In the rows, 128 means zero.
Each row is followed by its class.
[123 155 106 113 179 141 143 177  72 108 134 130  96 106  82 148 119  75
 126  94 118 127 142 197 109 119 128 110  79 172  89 122 120 105 138  98
 131 105  99 157 168 154 135 141 140 167 109 122] => <147>
[108 148  95 109 178 155 126 169  66  97 117 111  91 115  82 149 130  83
 145 106 134 128 133 152 111 127 141 101 101 171  88 117 120 111 160  89
 145 104 105 145 168 149 137 137 139 162  94 115] => <21>
[134 140 157  86 177 171  38 117  60 116 204 133 137 112 121 158 106 168
 153 115 151 127 112 198 125 146 155 129 130 135 105 133 138 157  98 199
 135  45 152  67 120 112 109 169 171 166 137 135] => <7>
[130 181 141 113  64 147 171 116 106 143 178 113 137 144 152 125 128 107
 131 100 212 137 157 117  98 136 148  90  78 164 148 152 172 102 156 177
 111 147 148  89 116 147 107 158 148 138  91 127] => <115>
[146 112 138 134 153 128  88 170 102 148 163 168 110 120 116 158 108 191
 119 134 117 151 128 145 144 138 111 128 105 174  72 153 113 100 117 186
 182 113 160 163  99 138 122 134 175 178 158 154] => <7>
[122 183 134 111  71 160 169 108 124 148 167 108 155 144 168 135 128 111
 119  86 209 126 155 116 115 135 141  88  87 168 148 144 166 122 165 176
 113 146 157  96 129 141 100 139 156 122  94 128] => <45>
[154 104 117 153 136 126 177 129 139 120 163  95 145 136 137  98 110 152
 140  70 203 183 118 169  95  86 135  84 109 142 109 170 114 159 164 128
 127 109 142 121 109 125 143  91 117 132 157 131] => <164>
[167  95 117 147 141 130 176 104 136 123 179 118 142 103 131  87 112 140
 128  60 207 197 118 155 122  90 139 102 109 132 125 168 111 143 171 140
 143 110 133 114  98 135 158  93 120 133 143 116] => <142>
[159 116 119 158 148 116 187 100 122 132 181 103 143 123 129 100 102 151
 138  63 219 178 116 171  98  93 130  76 106 132 109 175 116 147 181 139
 130 116 143 119 102 131 136  82 122 150 158 116] => <7>
[119 164 132 104  55 154 163 111 103 148 181 111 146 136 165 130 114 108
 124  95 213 131 155 107  98 135 140  97  76 174 140 153 173 112 153 176
 114 138 154  98 129 146 103 140 147 129 104 130] => <114>
[155  99 123 151 165 134 168 102 143 123 172 101 149 124 137  97 100 158
 124  66 217 193 124 149 123  95 135  94 116 128 121 163 111 139 178 152
 131 133 137 132  97 139 148  97 143 141 153 110] => <7>
[120 168 133 114  57 155 173 100 106 159 181 105 143 149 164 130 126 103
 137  87 225 126 153 104  92 129 143  91  86 168 143 160 169  98 162 172
 118 145 145  90 123 148  99 144 140 145 102 124] => <21>
[120 167 132 121  84 172 153 117 111 154 171 106 169 143 165 135 101 117
 109 112 200 133 173  87 118 148 126 109  98 171 139 147 168  95 155 166
 106 158 149 117 109 125 101 136 147 152  73 122] => <95>
[140 102 134 120 136 123  80 182 123 147 154 185 108 123 111 155 117 198
 112 126 110 145 125 133 140 142 104 133 105 177  81 154 119 117 108 174
 189 105 160 153 112 127 121 114 158 168 176 167] => <114>
[117 150  90 108 170 135 149 179  67 118 121 131  82 107  91 150 123  79
 128  87 133 109 141 171 119 120 138 112  96 187  84 130 135 110 151  92
 124 107 105 153 175 163 120 150 136 165 124 127] => <21>
[142 121 132 154 158 117  83 144 105 143 157 178 113 104 113 152 113 188
 108 111 107 136 137 147 139 131  85 109  86 170  84 168 118  93 133 175
 177 124 161 167 116 159 100 127 161 186 172 154] => <7>
[122 130 152  83 161 181  15 127  87 121 178 139 145 113 115 154 104 162
 126 116 126 129 122 180 137 161 143 127 133 140  94 131 133 173  83 210
 123  43 158  68 121 107  88 148 163 149 110 140] => <114>
[152 109 139 140 156 115 101 165 127 148 151 180 117 135 124 161 117 188
 113 138 102 151 126 151 134 132  91 138  99 162  89 153 115  95 115 175
 188 108 151 162 104 129 127 111 180 172 165 167] => <147>
[148 110 140 136 149 116 102 176 100 144 154 178  97 121 123 151 124 171
 108 132 119 151 133 145 140 134 121 144  97 168  70 159 122 118 110 176
 184 103 158 171 111 124 126 120 164 174 154 157] => <142>
[148 108 110 145 119 130 167 127 142 120 152 109 142 128 127  95 102 149
 141  65 194 159 111 170 104  95 128  71 106 149 118 166 113 166 173 139
 129 101 137 115 111 121 138  73 105 124 160 127] => <114>
[111 168 132 117  58 152 153 119 125 139 161 109 147 145 159 139 111 123
 117  97 207 135 160  76 109 151 127 107  95 162 157 134 166 108 152 170
  97 160 153 117 113 137  99 123 149 141  92 118] => <114>
[118 168 133 123  68 169 166 125 121 143 170 109 145 139 165 145 114 130
 125 113 208 132 167  83 121 147 127 107  93 174 132 145 158 105 161 149
 103 162 155 110 107 120  97 122 141 152  83 118] => <183>
[155 100 103 155 136 132 189 116 132 140 178 102 144 125 131  99 103 144
 152  53 205 159 111 156 100  93 125  70 107 143 118 175 119 137 185 124
 136 104 129 113 102 137 145  74 117 139 162 127] => <21>
[163  99 118 159 153 133 181  95 147 125 167 112 151 106 128  85 107 136
 121  69 202 194 124 154 123  90 136 103 114 133 120 171 108 142 169 146
 142 113 137 122  94 124 160  89 122 127 145 118] => <142>
[124 168 102 103 190 151 127 174  52  98 126 127  92  96  75 141 133  77
 129 104 126 136 144 178 106 122 144 116  82 175  79 122 122 113 157  83
 152 101 108 142 167 131 123 161 143 163 105 112] => <115>
[116 158 107 112 202 149 115 174  64  88 120 133  99  89  70 137 132  76
 125 106 120 146 143 167 116 131 136 118  79 180  84 120 135 117 146  93
 144 105 113 135 169 143 115 165 150 155 110 117] => <115>
[140 112 137 146 152 125  84 162 129 147 164 191 125 117 116 157 116 187
 111 107  94 135 143 143 127 131  79 111  85 165  90 167 110  90 113 174
 179 114 148 155 117 141  98 100 164 182 175 164] => <147>
[150 109 131 130 140 125  96 181 112 154 150 177 113 127 130 157 115 167
 114 128 106 145 133 137 138 137  97 136 101 188  78 164 123 103 114 183
 194 117 161 163  99 131 119 126 158 179 151 166] => <95>
[135 141 158  99 181 169  28 104  73 127 202 129 145 116 121 163 102 164
 139 115 136 131 112 175 117 150 138 127 129 134  97 130 146 161  95 204
 122  45 155  71 123 119  85 153 170 154 114 135] => <7>
[110 153  92  96 176 149 110 175  60  92 127 121  91  92  62 147 126  90
 133  96 133 137 145 152  97 135 121 114  95 179  86 115 127 117 152  83
 143 107 118 137 171 136 120 143 126 165 108 113] => <114>
[127 112 127 135 140 135  60 167 109 129 143 183 110 107 119 152 116 178
 115 103  96 128 138 120 131 135  86 114  90 182  81 166 122  97 108 174
 168 125 159 159 129 138  89 112 157 171 190 162] => <114>
[128 186 140 126  82 155 176 107 112 154 183 112 151 145 162 127 133 109
 120  77 212 135 149 114 108 132 132 100  80 169 148 143 168 123 149 178
 117 147 151  86 125 143 104 139 165 135 105 119] => <45>
[164  91 121 148 146 138 165 102 152 128 173 109 146 117 111  85 100 140
 133  51 200 182 124 150 105  96 127  93 114 138 129 169 114 143 162 153
 137 119 136 121  98 131 155  84 124 121 165 117] => <114>
[163 108 125 157 156 132 187  99 133 137 176 113 164 115 126  90 100 142
 134  52 192 175 116 165 122  90 123  93 111 146 126 183 117 163 169 150
 142 116 139 115  94 117 143  86 128 115 158 113] => <45>
[113 150 100 105 168 146 125 171  70 115 125 128  94  98  77 143 118  81
 115  88 124 111 142 175 123 123 129 114  82 190  82 117 137 130 129  97
 126 105 111 150 178 141 124 146 127 149 125 122] => <114>
[142 144 158 101 165 179  35 129  72 129 198 139 145 124 128 151 109 144
 139 118 124 118 112 194 115 146 141 137 120 147 110 139 153 175  88 200
 134  35 143  67 125 103 103 158 165 161 122 144] => <95>
[138 142 158  98 175 178  43 128  87 116 196 144 149 125 123 154 106 171
 156 114 131 121 107 203 112 143 148 120 133 126 121 136 129 160 100 192
 126  33 138  67 123  93 112 146 167 160 138 146] => <147>
[136 140 152  99 171 177  36 120  81 133 189 137 149 122 121 158  98 165
 141 125 126 131 119 194 112 147 136 128 131 131  95 131 119 152  89 193
 130  34 142  65 123  99  90 148 160 161 111 138] => <147>
[159  91 119 156 154 139 162 109 151 127 167 109 156 128 132  91 107 153
 126  70 198 204 114 155 117  88 120 100 110 133 129 166 103 135 161 134
 144 118 134 118 100 137 154  99 129 117 153 122] => <164>
[132 144 148 100 165 171  31 127  67 135 178 129 143 126 123 150 100 154
 132 122 126 118 115 202 122 153 138 123 122 144  85 144 142 173  94 203
 127  39 149  65 121  99  96 152 151 161 103 146] => <95>
[154 110 145 141 143 121 110 184 104 149 151 185  95 125 124 163 129 174
 123 119 112 147 123 136 136 132 103 147  97 182  76 153 111 108 108 167
 189 116 149 156  95 125 126 115 171 174 154 162] => <183>
[137 114 129 152 145 136  75 162 122 149 145 181 113 116 107 156 118 176
 114 103  90 116 139 130 142 133  97 108  89 182  82 166 119  88 117 171
 172 114 147 161 114 142  89 114 166 178 165 166] => <21>
[135 120 136 146 170 129  78 154 110 143 158 180 114 105 117 151 117 194
 107 110 103 137 141 134 147 134  90 117  88 179  81 157 127  83 118 190
 181 126 156 161 113 145  93 130 180 174 173 160] => <7>
[148 109 139 136 137 125  90 189 118 145 140 184  99 118 136 171 116 186
 111 130 105 142 131 133 144 138  99 153  95 188  70 155 111 106 103 167
 182 116 156 160  94 129 111 126 163 176 151 168] => <183>
[140 129 149  94 166 167  37 120  77 126 206 150 135  99 122 152 112 158
 142 123 140 124 111 186 136 142 164 139 128 129 106 137 133 162  97 187
 134  27 147  52 129 109 122 158 151 164 134 137] => <142>
[133 142 155  96 174 186  32 130  99 119 185 134 144 121 114 146 102 159
 134 129 123 125 127 197 135 156 149 117 132 131  94 137 120 169  88 207
 130  36 153  62 115 105  85 155 161 153 111 142] => <115>
[138 110 127 150 138 120  88 158 116 155 148 187 122 108 124 155 124 186
 104 104  95 131 140 131 132 141  92 125  90 174  85 165 121  83 125 166
 181 111 149 162 109 150  93 116 174 180 172 165] => <21>
[126 173 132 125  60 148 160 107  88 143 172 104 154 141 170 125 123 102
 129  91 214 138 154 107  82 138 135 100  71 171 144 152 175 107 160 163
 122 144 146  97 131 153 116 150 147 144  90 132] => <95>
[120 150 102 118 182 150 120 168  62 102 128 122  85  96  65 141 133  77
 124 102 137 142 143 162 125 126 143 117  87 170  76 110 121 112 150  92
 143 103 112 146 164 123 126 149 131 163  82 112] => <142>
[117 178 133 127  87 154 164 107  96 144 186 103 151 142 157 144 104 124
 128 109 213 131 166  91 105 147 123  91  90 161 145 147 172  99 161 168
  94 159 163 122 112 146  91 136 158 151  86 113] => <7>
[122 159 106 106 173 152 141 184  62 104 121 135  82  90  98 154 127  69
 124 100 121 118 137 187 128 118 134 125  87 200  71 122 128 128 133  90
 128 105 107 143 169 148 121 155 128 162 105 127] => <183>
[164 101 129 146 151 138 182 108 133 129 181 119 155 114 130  81 103 140
 132  70 198 186 131 164 123  88 136  91 108 149 112 188 115 128 165 156
 144 121 132 116  94 119 132  98 118 131 160 110] => <115>
[122 166 109 114 193 159 114 177  57  98 121 122  87  98  73 164 126  80
 130  94 131 126 134 165 113 124 124 128  75 194  69 116 130 123 145  70
 142 106 109 137 163 129 128 143 142 162  86 133] => <183>
[151 118 138 134 140 123 102 184 124 147 153 186 106 123 118 149 122 178
 117 137  95 145 127 148 148 135 104 136 102 173  88 153 116 105 106 173
 187 111 151 151  96 127 112 129 165 169 175 160] => <115>
[132 160 125 118  62 144 168  96 111 155 182 114 143 129 160 136 124 103
 118  94 219 141 155 103  99 127 142  98  75 154 136 147 157 105 164 166
 116 135 155  87 124 157 122 142 139 143  87 127] => <142>
[135 109 138 152 156 135  85 164 125 152 157 190 126 113 115 153 112 185
 106 116  87 144 142 135 136 131  79 111  90 169  84 160 106  80 115 179
 183 119 143 167 116 134 100 105 175 176 172 167] => <147>
[134 136 152  98 164 171  26 135  77 121 202 135 138 127 124 160 109 175
 152 116 131 128 103 180 117 141 138 137 124 137 116 131 143 169  85 187
 120  37 150  52 125 112 103 166 164 156 138 140] => <164>
[148 116 137 133 147 108 108 167 101 155 168 177 106 125 122 160 109 190
 114 129 122 148 125 139 139 135 107 134 101 160  79 161 116 102 122 166
 178 123 158 167  98 139 115 125 170 182 159 155] => <7>
[140 132 149  98 161 172  24 132  63 117 193 130 141 124 126 162 107 173
 154 116 130 130  98 192 116 136 147 134 129 140 113 125 138 165  91 187
 116  30 144  54 124 114 112 175 163 155 130 141] => <164>
[163  89 114 152 144 145 183 101 127 142 178 112 147 120 127  90 105 142
 142  48 205 172 129 135 115  91 140  86 119 146 122 176 113 126 170 139
 142 118 125 131 102 141 148  92 130 131 148 115] => <21>
[127 159  97 111 177 136 146 189  71 107 126 136  78 101  68 142 119  79
 122  94 116 118 153 185 127 124 136 112  82 185  89 124 133 117 138 100
 119 108 105 149 165 143 108 160 138 158 118 117] => <115>
[114 159  97 104 194 150 123 186  66  86 113 124  94  96  75 148 123  81
 132 107 128 135 152 165 109 128 141 105  88 179  90 119 124 112 151  97
 137 104 112 142 166 141 121 161 137 158 101 114] => <115>
[111 180 130 127  84 159 169 126 112 147 167 111 160 144 161 135 114 124
 123 101 203 136 167  90 121 149 119  99 107 171 148 151 159 114 160 170
  99 162 159 110 115 130  96 121 150 137  94 104] => <45>
[153  95 137 129 139 113 108 175 106 153 159 181 106 114 120 148 126 176
 110 140 117 156 136 145 143 140 121 144 109 160  70 152 114 104 107 174
 186 102 159 157 100 133 134 125 157 171 149 156] => <142>
[133 138 158  93 176 168  31 116  68 129 201 130 146 120 115 162  96 170
 138 122 142 130 114 187 121 155 141 126 135 128  88 133 132 167  94 193
 125  40 153  69 121 120  91 148 161 160 107 137] => <7>
[112 177 129 122  79 161 165 131 124 146 163 113 162 136 153 143 106 124
 117 105 207 133 168 100 128 154 123  95 104 165 150 143 152 121 167 164
  98 153 162 107 111 131  90 125 147 146  88 115] => <45>
[142 120 138 140 153 122  79 169 105 138 144 191 112 110 121 151 123 190
 108 118  92 133 146 136 145 129 106 121  88 177  83 167 121  89 112 179
 176 118 146 159 113 127  91 124 166 178 171 154] => <115>
[127 151  99 116 176 137 138 182  59 113 116 125  87 108  90 139 121  60
 122  97 123 126 142 180 107 125 122 123  84 188  74 122 137 122 138 100
 135 112 112 154 171 152 120 149 133 169 112 124] => <95>
[138 115 137 150 136 120  83 171 113 155 155 177 119 120 116 154 119 188
 105 120  98 143 133 138 127 129  82 126  86 173  90 159 122  95 118 168
 174 116 152 153 111 142 101 135 162 170 166 168] => <164>
[109 173 134 127  75 164 160 122 116 144 177  99 155 145 170 132 111 129
 117 111 204 143 174  80 106 139 124 105  87 173 132 150 163  96 139 165
 102 163 160 114 117 135  78 143 148 150  87 122] => <164>
[135 104 123 143 142 125  84 156  95 161 158 185 114 115 121 160 125 183
 118 102 101 120 138 127 136 127  96 110 102 180  86 172 125  75 126 173
 174 111 143 154 123 141  94 120 158 178 176 155] => <21>
[123 151 106 120 197 149 126 168  66 103 135 124 100 103  72 148 121  84
 133 117 116 147 138 175 101 126 124 117  81 174  78 117 117 105 144  89
 157  94 107 149 169 136 129 143 150 163  99 121] => <147>
[121 167 102 111 187 138 149 182  66 110 125 128  92  91  76 142 127  76
 125  79 124 120 142 195 125 119 132 107  93 193  83 130 134 137 149 105
 130 104 115 140 170 140 112 149 139 151 115 122] => <45>
[152 106 119 157 142 129 172 114 154 131 169 107 157 124 129 102  92 151
 134  70 199 175 122 172  95  90 122  72  99 127 120 173  99 146 175 136
 132 104 127 112 105 129 148  70 120 142 147 130] => <147>
[121 173 136 106  59 158 156 112 109 145 171 114 142 145 168 127 125 105
 123  91 215 141 147  96  84 137 136  99  75 163 149 141 170 104 153 175
 116 150 150 102 124 149 112 134 154 133 104 122] => <114>
[139  95 139 126 130 122  86 184 111 142 147 182 102 125 113 153 113 175
 121 129 110 150 120 130 139 140 104 136 103 174  84 153 113 111 102 183
 185 117 156 161 104 130 122 116 162 168 175 158] => <114>
[152  88 128 150 150 137 174 110 138 125 166 102 159 130 143  82 108 157
 131  69 203 200 122 150 120  92 132 101 117 139 114 165 106 135 159 151
 142 124 137 119 100 133 146 105 128 126 150 116] => <164>
[159  95 134 132 139 111  98 171 100 155 162 196 108 108 121 152 123 179
 108 126 109 155 130 138 147 135 112 140 103 160  82 161 114 113 117 174
 179 100 160 155 101 153 136 122 160 174 146 154] => <142>
[124 133 158 100 167 180  21 128  85 129 182 126 143 124 116 156  97 169
 135 133 121 137 106 177 128 148 143 130 127 139  81 125 130 158  87 200
 124  43 150  63 124 104  84 161 161 154 110 151] => <164>
[129 102 129 131 137 126  49 163 115 136 141 186 126  93 120 153 122 191
 100 111  94 141 138 137 138 139  83 127  87 173  84 159 110  94 115 174
 188 113 156 144 111 148 107 119 159 177 177 162] => <114>
[153 115 135 130 142 109 101 183 110 141 140 190 104 128 121 154 127 192
 119 133 114 141 136 147 149 136 111 134 102 168  97 156 119  99 119 167
 185 112 155 155 101 125 115 129 165 168 169 157] => <115>
[119 161 106 114 203 142 113 146  56 107 141 112  95  93  63 151 124  89
 128  99 140 140 134 163 108 126 124 112  76 165  80 113 129 112 159  81
 154 112 117 146 167 154 134 148 147 167  95 114] => <7>
[166  97 123 155 142 139 176 100 152 128 158 114 170 127 140  88  96 134
 125  76 184 192 114 146 114 100 130 105 115 136 127 170 107 137 167 150
 151 119 127 128  93 126 160  79 124 126 143 118] => <95>
[140 137 153  90 159 175  42 128  64 121 211 147 132 105 108 153 110 155
 151 114 138 122 116 180 121 147 155 138 126 137 110 135 147 173  90 192
 125  33 148  55 123 102 113 164 159 160 132 140] => <142>
[117 160 102 112 196 152 129 178  64 106 122 125 100  94  71 144 124  84
 126  92 123 132 134 169 125 126 131 108  88 180  75 120 120 142 158  86
 144 112 119 144 167 136 125 143 140 163 105 111] => <45>
[155  99 131 147 137 138 175 106 145 127 158 107 144 130 117  75  99 136
 130  72 199 180 119 153 113  98 128  95 106 136 119 174 113 157 152 159
 140 132 135 122  90 126 156  87 124 120 153 117] => <114>
[128 149 109 124 177 128 136 187  48 110 124 126  84 111  81 140 135  87
 129  79 126 131 134 172 111 109 131 127  81 182  83 112 135 133 126  82
 119 112 107 147 169 160 129 160 149 164 111 127] => <164>
[133 118 135 144 151 124  73 177 112 128 137 193 117 102 116 148 117 185
 105 120  85 141 148 140 153 140  98 121  89 178  81 171 113  93 122 183
 174 121 154 157 105 136  81 132 168 181 166 159] => <115>
[136 112 133 144 145 133  72 170 117 137 154 188 118  94 107 153 119 177
 102 115  96 138 150 132 139 138 101 126  92 181  79 161 119 103 117 177
 178 102 156 156 119 136  99 125 155 172 160 164] => <142>
[114 160 118 123  72 155 172 110 108 151 171 112 155 143 168 141 115 124
 128  97 212 130 166  74 115 143 131  95 100 168 145 150 160  90 165 160
 106 151 151 104 113 150  91 129 155 156  90 118] => <21>
[115 160 104 119 197 152 123 184  59  99 130 129 104  93  61 144 122  87
 132  82 115 129 135 173 115 134 125 110  84 186  80 123 122 136 157  94
 148 101 117 141 168 130 110 154 143 157 111 116] => <45>
